Below are the code and all the weights of a small trained network. Each question names an input and a class and asks about switching units off, where a switched-off unit gives its printed mean instead of its output.

import numpy as np


def w(rows, s, z=0):
    codes = np.array(rows[::2]) - 128.0
    scale = np.full(codes.shape[1], s)
    scale[-1] = z or s
    return codes * scale


def norm(h):
    return h / np.sqrt((h * h).mean(-1, keepdims=True) + 1e-5)


def f(y):
    return np.maximum(y, 0)


def log_softmax(a):
    a = a - a.max(-1, keepdims=True)
    return a - np.log(np.exp(a).sum(-1, keepdims=True))


def net(x, mask):
    res = np.array(x, float).reshape(1, 2) / 4 @ E
    u = 0
    for l in range(3):
        y = f(norm(res) @ A[l][:, :-1].T + A[l][:, -1])
        res = res + np.where(mask[u : u + 7], y, B[l][:, -1]) @ B[l][:, :-1]
        u += 7
    return log_softmax(norm(res)[-1] @ U[:, :-1].T + U[:, -1])


A, B = {}, {}
E = w([
[138,158,119,136,83,113,90,231,78,138],'x0',
[154,111,158,199,149,254,131,150,137,170],'x1',
],0.016)
A[0] = w([
[139,157,117,101,148,139,103,119,113,133,77],'0.n1',
[59,218,145,220,199,100,196,3,172,196,47],'0.n2',
[151,105,81,139,135,94,85,123,188,192,2],'0.n3',
[135,120,66,62,84,94,131,146,52,128,172],'0.n4',
[222,94,176,193,217,208,55,109,116,128,78],'0.n5',
[37,133,108,66,96,71,31,2,144,157,198],'0.n6',
[193,161,143,69,46,130,104,201,85,192,191],'0.n7',
],0.0044,0.0024)
B[0] = w([
[87,187,92,197,112,154,122,155,204,110,128],'0.n1',
[180,99,145,109,58,143,185,156,44,87,222],'0.n2',
[170,75,140,157,91,105,122,60,116,100,128],'0.n3',
[122,200,167,190,151,156,129,90,152,165,219],'0.n4',
[131,193,137,78,154,117,122,111,139,194,239],'0.n5',
[144,139,128,158,118,166,120,127,138,254,253],'0.n6',
[213,110,174,80,125,173,190,61,159,111,243],'0.n7',
],0.0077,0.005)
A[1] = w([
[72,132,68,75,105,1,98,107,106,54,115],'1.n1',
[124,146,116,121,67,120,62,250,62,67,5],'1.n2',
[161,149,136,77,137,135,155,94,119,163,128],'1.n3',
[133,117,189,116,113,180,136,142,128,149,194],'1.n4',
[160,188,154,86,126,134,109,127,193,141,76],'1.n5',
[71,25,126,106,176,126,138,71,186,69,67],'1.n6',
[93,155,109,95,118,53,105,130,192,100,79],'1.n7',
],0.0096,0.0025)
B[1] = w([
[52,117,224,174,176,166,49,164,186,176,232],'1.n1',
[232,95,109,60,80,173,183,8,125,30,209],'1.n2',
[158,145,88,139,141,84,115,203,77,134,242],'1.n3',
[57,114,108,126,169,43,90,99,130,115,254],'1.n4',
[67,92,105,95,91,107,198,147,138,131,196],'1.n5',
[223,199,130,82,15,159,169,153,102,1,184],'1.n6',
[98,146,136,169,204,165,71,133,128,164,190],'1.n7',
],0.0086,0.008)
A[2] = w([
[115,125,153,241,150,170,119,139,153,154,2],'2.n1',
[148,71,137,205,128,139,144,94,208,94,35],'2.n2',
[148,95,147,125,113,125,138,102,139,96,32],'2.n3',
[113,84,118,218,149,220,100,127,174,175,53],'2.n4',
[136,110,87,186,130,209,122,179,122,156,89],'2.n5',
[97,108,12,168,130,53,132,170,91,134,90],'2.n6',
[254,155,123,73,58,151,167,85,147,12,86],'2.n7',
],0.0095,0.0033)
B[2] = w([
[74,160,123,102,115,67,108,108,117,139,166],'2.n1',
[150,140,72,139,104,61,137,247,143,105,137],'2.n2',
[128,82,134,120,132,120,98,101,75,118,144],'2.n3',
[67,165,151,134,117,79,91,156,193,177,181],'2.n4',
[96,153,181,111,132,96,60,65,147,139,163],'2.n5',
[134,70,80,165,116,155,126,182,98,105,155],'2.n6',
[214,105,131,92,113,180,190,60,100,35,249],'2.n7',
],0.011,0.015)
U = w([
[23,201,180,135,137,121,54,120,203,194,198],'0',
[217,129,142,100,104,182,175,74,119,11,141],'1',
[103,67,11,172,121,122,147,242,69,125,2],'2',
],0.011,0.0022)

Each question gives the input, the list of numbers given to net, and the class t.
The units are the neurons (one row each of A and B). Each row of codes is followed by its name. A weight is (code - 128) times the scale printed after its matrix; where a second scale follows, it is the last column's (A, B and U).
mask holds one flag per neuron, layer by layer. A switched-off neuron (its flag False) gives its mean, the last column of its row in B, instead of its output. The means were averaged over made-up inputs and are rounded, as every weight is.
A unit's drop is (log p(t) with every unit on - log p(t) with that unit switched off) / (log p(t) with every unit on - log p(t) with every unit switched off).
unit that matters most: the unit with the biggest drop
top k neurons: the k neurons with the biggest drops, biggest first
k most important neurons of layer l: the k neurons of layer l with the biggest drops, biggest first
drop of u: that unit's drop, to one decimal
input [-2,3], class 2: top 2 neurons	[1.n1 1.n4]
input [3,0], class 2: unit that matters most	0.n7
input [-3,2], class 2: top 4 neurons	[0.n5 1.n2 0.n7 0.n2]
input [-3,-2], class 2: top 2 neurons	[0.n6 1.n2]
input [-3,1], class 2: top 4 neurons	[1.n2 0.n2 0.n7 2.n7]
input [-1,3], class 2: top 3 neurons	[1.n1 0.n5 1.n4]
input [2,-3], class 2: 2 most important neurons of layer 0	[0.n4 0.n6]
input [7,7], class 0: top 2 neurons	[1.n6 0.n2]
input [6,-8], class 0: top 2 neurons	[1.n1 2.n7]
input [-2,-3], class 2: top 2 neurons	[0.n6 2.n7]
input [5,5], class 0: top 3 neurons	[1.n6 0.n2 0.n7]
input [-5,-7], class 0: top 2 neurons	[1.n1 2.n7]
input [-1,0], class 2: drop of 1.n2	0.2
input [8,8], class 0: drop of 1.n4	0.1
input [1,-1], class 2: drop of 1.n2	0.1
input [-2,0], class 2: most important neuron of layer 1	[1.n2]
